Below are the code and all the weights of a small trained network. Each question names an input and a target symbol and asks about switching units off, where a switched-off unit gives its printed mean instead of its output.

import numpy as np


def w(rows, s, z=0):
    codes = np.array(rows[::2]) - 128.0
    scale = np.full(codes.shape[1], s)
    scale[-1] = z or s
    return codes * scale


def f(y):
    return y / 2 * (1 + np.tanh(0.7978845608 * (y + 0.044715 * y**3)))


def softmax(a):
    e = np.exp(a - a.max(-1, keepdims=True))
    return e / e.sum(-1, keepdims=True)


def log_softmax(a):
    a = a - a.max(-1, keepdims=True)
    return a - np.log(np.exp(a).sum(-1, keepdims=True))


def net(x, mask):
    ids = ['ΛΠΣΦΩβγδεζθμξτ'.index(c) for c in x.split()]
    T = len(ids)
    res = E[ids] + P[:T]
    u = 0
    for l in range(2):
        q, k, v = (res @ M[l].T for M in (Q, K, V))
        z = softmax(np.where(np.tri(T) > 0, q @ k.T / 3**0.5, -1e9)) @ v
        res = res + np.where(mask[u], z, O[l][:, -1]) @ O[l][:, :-1]
        u += 1
        y = f(res @ A[l][:, :-1].T + A[l][:, -1])
        res = res + np.where(mask[u : u + 12], y, B[l][:, -1]) @ B[l][:, :-1]
        u += 12
    return log_softmax(res[-1] @ U[:, :-1].T + U[:, -1])


Q, K, V, O, A, B = {}, {}, {}, {}, {}, {}
E = w([
[178,9,72,150,122,120,231,36,62],'Λ',
[33,199,149,48,137,22,108,100,126],'Π',
[147,129,166,37,60,187,141,20,83],'Σ',
[215,57,38,246,212,46,104,163,238],'Φ',
[86,89,147,91,236,86,209,116,85],'Ω',
[226,95,119,141,5,200,108,53,225],'β',
[145,175,119,167,129,165,105,168,63],'γ',
[127,153,131,118,77,47,60,97,247],'δ',
[64,116,204,145,189,166,190,172,218],'ε',
[119,176,27,160,121,175,104,123,123],'ζ',
[197,81,174,195,4,25,130,121,100],'θ',
[152,180,77,147,114,175,94,157,103],'μ',
[152,178,34,112,119,189,87,135,121],'ξ',
[138,188,138,194,117,166,98,194,93],'τ',
],0.014)
P = w([
[115,86,132,132,143,111,124,128,116],'0',
[147,99,106,106,123,117,153,144,129],'1',
[133,124,142,162,126,117,161,103,133],'2',
[94,37,147,138,147,129,81,135,115],'3',
[141,83,94,67,122,119,202,194,136],'4',
[166,160,139,161,127,101,182,86,134],'5',
[81,7,125,127,129,142,34,127,117],'6',
[127,59,115,77,146,125,175,195,143],'7',
[122,134,136,178,113,114,142,72,118],'8',
],0.013)
Q[0] = w([
[102,114,136,184,144,83,3,90,145],'0.h1',
[106,200,138,105,136,164,194,134,122],'0.h1',
[65,54,110,82,254,114,110,226,158],'0.h1',
],0.053)
K[0] = w([
[115,75,112,51,85,122,152,235,104],'0.h1',
[97,145,162,185,128,107,124,61,110],'0.h1',
[213,241,108,94,105,83,253,149,160],'0.h1',
],0.055)
V[0] = w([
[246,166,254,172,207,164,64,193,162],'0.h1',
[232,174,31,7,162,193,111,115,199],'0.h1',
[6,161,105,206,41,94,183,92,241],'0.h1',
],0.0097)
O[0] = w([
[38,100,104,177,47,138,81,98,96,3],'0.h1',
[163,247,130,169,94,98,233,86,136,61],'0.h1',
[173,183,185,213,153,115,25,1,113,147],'0.h1',
],0.0066,0.0043)
A[0] = w([
[86,106,183,94,102,140,130,99,123,91],'0.n1',
[162,108,162,103,123,75,160,92,168,82],'0.n2',
[110,150,152,62,135,211,144,85,92,75],'0.n3',
[93,125,208,125,106,163,146,132,158,94],'0.n4',
[105,88,160,102,107,86,166,136,185,122],'0.n5',
[117,81,144,133,140,93,170,56,126,95],'0.n6',
[106,174,73,162,96,184,68,159,75,26],'0.n7',
[130,139,120,140,98,205,131,122,169,109],'0.n8',
[122,247,76,156,106,169,112,166,74,1],'0.n9',
[138,174,133,134,167,177,88,164,83,67],'0.n10',
[125,136,183,83,89,176,142,90,117,77],'0.n11',
[159,68,193,118,122,59,133,132,152,49],'0.n12',
],0.013,0.0094)
B[0] = w([
[159,162,126,120,137,116,161,133,136,176],'0.n1',
[80,77,109,123,114,145,70,141,114,251],'0.n2',
[159,135,130,137,119,64,134,171,134,168],'0.n3',
[175,150,75,92,139,154,113,132,124,143],'0.n4',
[159,139,160,166,150,120,83,72,111,255],'0.n5',
[148,94,120,114,151,129,148,151,102,223],'0.n6',
[151,113,204,168,59,133,141,98,113,155],'0.n7',
[113,102,190,156,139,134,116,153,122,157],'0.n8',
[112,107,79,119,113,2,142,129,135,146],'0.n9',
[134,117,89,123,112,152,118,92,184,140],'0.n10',
[159,95,100,90,111,115,113,155,138,164],'0.n11',
[111,175,124,168,79,120,178,103,122,247],'0.n12',
],0.017,0.0059)
Q[1] = w([
[162,116,133,206,1,120,66,61,89],'1.h1',
[113,167,160,117,70,56,104,166,90],'1.h1',
[32,202,161,111,68,223,58,119,153],'1.h1',
],0.05)
K[1] = w([
[219,66,136,108,241,108,255,111,36],'1.h1',
[75,99,142,135,172,162,210,193,97],'1.h1',
[206,22,115,225,53,83,204,134,92],'1.h1',
],0.042)
V[1] = w([
[60,88,81,70,67,182,249,72,182],'1.h1',
[155,96,147,114,124,163,123,112,168],'1.h1',
[192,247,161,177,151,101,159,155,108],'1.h1',
],0.0018)
O[1] = w([
[38,158,151,127,95,128,2,194,79,2],'1.h1',
[156,6,183,65,86,167,128,126,232,136],'1.h1',
[249,3,158,66,161,25,79,214,102,62],'1.h1',
],0.00068,0.0015)
A[1] = w([
[24,153,111,87,128,214,160,217,159,98],'1.n1',
[77,171,161,57,183,109,137,73,83,111],'1.n2',
[58,195,122,71,153,149,225,197,199,45],'1.n3',
[3,175,80,81,77,149,207,200,148,147],'1.n4',
[114,166,137,129,205,193,144,89,205,114],'1.n5',
[125,195,208,119,79,195,121,111,114,18],'1.n6',
[24,146,152,117,63,210,174,172,108,5],'1.n7',
[79,193,148,84,144,56,117,111,112,84],'1.n8',
[109,143,131,152,175,130,115,84,116,104],'1.n9',
[110,184,116,121,114,101,70,83,179,79],'1.n10',
[106,248,93,113,179,149,172,137,161,112],'1.n11',
[101,167,148,86,144,158,95,86,175,51],'1.n12',
],0.013)
B[1] = w([
[148,119,89,139,68,102,252,83,160,164],'1.n1',
[45,135,123,133,119,145,110,203,142,253],'1.n2',
[47,14,142,114,162,94,60,105,45,172],'1.n3',
[116,222,166,96,112,180,135,153,189,200],'1.n4',
[172,189,110,118,130,153,116,86,63,187],'1.n5',
[4,172,83,173,175,171,123,66,135,146],'1.n6',
[223,65,120,82,198,28,21,151,83,154],'1.n7',
[148,107,20,95,64,167,96,61,102,210],'1.n8',
[122,126,108,77,143,127,134,151,142,228],'1.n9',
[131,114,189,110,174,105,149,95,154,223],'1.n10',
[128,79,132,181,151,111,116,179,130,176],'1.n11',
[114,149,111,160,85,103,138,158,84,143],'1.n12',
],0.019,0.0039)
U = w([
[157,2,116,104,162,178,207,63,16,38],'Λ',
[177,174,133,110,180,167,134,99,52,199],'Π',
[81,109,187,117,185,103,176,180,69,207],'Σ',
[130,150,186,182,44,67,151,126,6,157],'Φ',
[153,107,122,112,120,169,205,86,136,138],'Ω',
[150,127,76,113,138,68,167,53,88,27],'β',
[213,111,153,39,105,59,130,177,83,122],'γ',
[132,127,196,78,174,83,140,46,139,163],'δ',
[119,118,132,153,146,156,144,85,100,114],'ε',
[188,133,1,238,194,81,119,163,226,187],'ζ',
[193,32,176,140,83,248,82,126,155,128],'θ',
[146,197,170,127,110,131,118,152,143,190],'μ',
[113,122,93,75,106,125,99,117,97,129],'ξ',
[146,94,137,127,152,80,79,105,56,3],'τ',
],0.0048,0.0056)

Each question gives the input, a string of symbols that net reads in full, and the target symbol t.
The units are the heads (3 rows each of Q, K, V and O) and the neurons (one row each of A and B). Each row of codes is followed by its name. A weight is (code - 128) times the scale printed after its matrix; where a second scale follows, it is the last column's (O, A, B and U).
mask holds one flag per unit, layer by layer, with each layer's heads first. A switched-off unit (its flag False) gives its mean, the last column of its rows in O or B, instead of its output. The means were averaged over made-up inputs and are rounded, as every weight is.
A unit's drop is (log p(t) with every unit on - log p(t) with that unit switched off) / (log p(t) with every unit on - log p(t) with every unit switched off).
The circuit of an input: a set's keep is (log p(t) with only the set's units on - log p(t) with every unit switched off) / (log p(t) with every unit on - log p(t) with every unit switched off). Starting from the 12 units with the biggest drops (on a tie, the unit counted first), units are removed one at a time, each time the one whose removal leaves the highest keep (on an exact tie, the one counted first), for as long as the keep stays at least 0.8.
units of the circuit, in order: the units of the circuit, biggest drop first
unit that matters most: the unit with the biggest drop
k most important neurons: the k neurons with the biggest drops, biggest first
top k neurons in layer l: the k neurons of layer l with the biggest drops, biggest first
input Π Σ β γ γ, target β: units of the circuit, in order => (0.h1 0.n9 1.n8)
input μ β μ, target μ: top neuron in layer 1 => (1.n4)
input δ Π μ Φ Π ζ, target Φ: units of the circuit, in order => (0.h1 0.n7)
input Σ θ Φ γ, target θ: units of the circuit, in order => (0.h1 0.n7 0.n10)
input μ γ ε Φ θ Π β ξ γ, target β: units of the circuit, in order => (0.n9 0.h1 1.n8)
input Φ Φ Π ε Π γ τ, target Π: 2 most important neurons => (1.n5 0.n10)
input Σ ε Ω θ τ, target Ω: units of the circuit, in order => (1.n1 0.n5 0.h1 1.n4)
input Σ Λ β Π Π Λ μ γ γ, target μ: units of the circuit, in order => (0.n5 0.h1 1.n4)
input ζ β δ, target δ: units of the circuit, in order => (1.n10 0.n5)
input Σ Ω ε ζ ε ζ, target ζ: units of the circuit, in order => (1.n11 0.h1 0.n2)
input Σ Σ θ γ, target Σ: 2 most important neurons => (1.n3 0.n5)
input Π Ω Σ τ Ω Ω γ Φ τ, target γ: units of the circuit, in order => (1.n7 0.n5 0.h1)
input Λ Π Ω γ Π δ Ω γ, target δ: 2 most important neurons => (1.n10 0.n10)
input Σ ξ Λ ζ ξ γ, target ζ: top 4 neurons in layer 0 => (0.n2 0.n9 0.n5 0.n7)
input ζ Ω ζ, target ζ: units of the circuit, in order => (0.h1 1.n11 0.n2)
input Λ Σ ξ, target Λ: units of the circuit, in order => (0.h1 0.n5 1.n3 1.n1)
input μ Λ Σ θ Π β μ β τ, target μ: top 2 neurons in layer 0 => (0.n5 0.n9)
input μ β Σ Ω τ, target Σ: unit that matters most => 1.n3
input θ τ ξ γ, target τ: 2 most important neurons => (0.n7 1.n7)
input Σ Σ Ω, target Σ: unit that matters most => 1.n2
input β Π μ δ Φ μ ξ ε, target Π: 3 most important neurons => (0.n5 1.n5 0.n4)
input ε δ Σ ζ, target δ: units of the circuit, in order => (0.h1 1.n10 0.n6)
input Φ Σ β Φ τ, target β: 2 most important neurons => (0.n9 1.n8)
input γ τ ζ ζ τ, target ζ: top 3 neurons in layer 0 => (0.n9 0.n2 0.n5)
input Π Φ θ τ Φ μ, target τ: 4 most important neurons => (0.n7 1.n7 0.n5 1.n6)
input Φ μ μ, target Φ: 2 most important neurons => (0.n9 0.n7)
